Below is a small trained network, with its code and all its weights. Each question gives an input and a class and asks what happens when units are switched off, that is, made to give their printed mean instead of their output.

import numpy as np


def w(rows, s, z=0):
    codes = np.array(rows[::2]) - 128.0
    scale = np.full(codes.shape[1], s)
    scale[-1] = z or s
    return codes * scale


def f(y):
    return np.maximum(y, 0)


def log_softmax(a):
    a = a - a.max(-1, keepdims=True)
    return a - np.log(np.exp(a).sum(-1, keepdims=True))


def net(x, mask):
    res = np.array(x, float).reshape(1, 3) / 4 @ E
    y = f(res @ A[0][:, :-1].T + A[0][:, -1])
    res = res + np.where(mask, y, B[0][:, -1]) @ B[0][:, :-1]
    return log_softmax(res[-1] @ U[:, :-1].T + U[:, -1])


A, B = {}, {}
E = w([
[78,73,56,181,166,202,192,175,96,176],'x0',
[103,148,106,75,205,249,111,106,200,48],'x1',
[165,132,126,153,124,130,133,173,146,112],'x2',
],0.012)
A[0] = w([
[124,66,130,144,67,27,136,100,58,234,253],'N0',
[125,32,76,198,22,115,188,172,73,247,230],'N1',
[107,171,133,48,181,201,95,97,225,23,46],'N2',
[173,219,188,8,207,176,39,122,216,49,221],'N3',
[71,49,44,137,214,219,205,167,187,95,116],'N4',
[211,95,108,205,79,38,198,203,66,192,222],'N5',
[166,148,229,131,27,73,74,105,78,104,223],'N6',
[88,41,51,167,57,51,255,101,78,161,189],'N7',
[60,179,101,48,185,210,72,164,217,53,183],'N8',
[45,50,56,196,168,201,197,189,93,192,132],'N9',
[247,205,185,51,87,49,49,87,132,28,253],'N10',
],0.0068,0.0042)
B[0] = w([
[125,157,203,192,36,75,43,189,36,217,238],'N0',
[88,70,130,175,55,74,86,224,45,191,247],'N1',
[71,73,87,102,158,188,123,133,161,47,221],'N2',
[177,89,93,81,178,129,71,55,254,50,246],'N3',
[6,60,32,180,151,178,205,78,99,23,236],'N4',
[118,148,122,186,57,68,38,194,51,228,242],'N5',
[195,202,190,144,72,15,52,84,118,152,216],'N6',
[100,98,131,145,45,82,116,203,64,224,217],'N7',
[141,39,67,66,229,156,117,20,186,73,239],'N8',
[58,65,8,249,143,215,215,169,23,56,243],'N9',
[211,230,175,151,41,49,37,26,197,134,249],'N10',
],0.0067,0.015)
U = w([
[196,194,211,174,24,3,38,45,77,183,235],'0',
[217,207,216,59,205,199,229,216,171,77,3],'1',
[27,73,48,207,187,192,230,108,91,35,68],'2',
[175,129,172,47,189,121,54,9,224,53,134],'3',
[78,43,104,198,58,94,188,251,24,215,95],'4',
],0.0068,0.0042)

Each question gives the input, the list of numbers given to net, and the class t.
The units are the neurons (one row each of A and B). Each row of codes is followed by its name. A weight is (code - 128) times the scale printed after its matrix; where a second scale follows, it is the last column's (A, B and U).
mask holds one flag per neuron, in row order. A switched-off neuron (its flag False) gives its mean, the last column of its row in B, instead of its output. The means were averaged over made-up inputs and are rounded, as every weight is.
A unit's drop is (log p(t) with every unit on - log p(t) with that unit switched off) / (log p(t) with every unit on - log p(t) with every unit switched off).
unit that matters most: the unit with the biggest drop
top k neurons: the k neurons with the biggest drops, biggest first
drop when u is switched off: that unit's drop, to one decimal
input [1,2,-2], class 2: unit that matters most	N10
input [1,-7,-8], class 4: top 3 neurons	[N10, N1, N7]
input [0,8,4], class 3: top 3 neurons	[N3, N9, N8]
input [5,1,4], class 2: top 2 neurons	[N0, N4]
input [-7,1,-2], class 3: top 3 neurons	[N3, N0, N5]
input [7,1,2], class 2: top 3 neurons	[N4, N0, N9]
input [0,1,-7], class 3: top 2 neurons	[N9, N4]
input [8,1,0], class 2: top 2 neurons	[N4, N9]
input [7,1,-3], class 2: drop when N4 is switched off	0.5
input [0,2,5], class 3: drop when N9 is switched off	0.6
input [1,1,2], class 2: drop when N10 is switched off	0.2
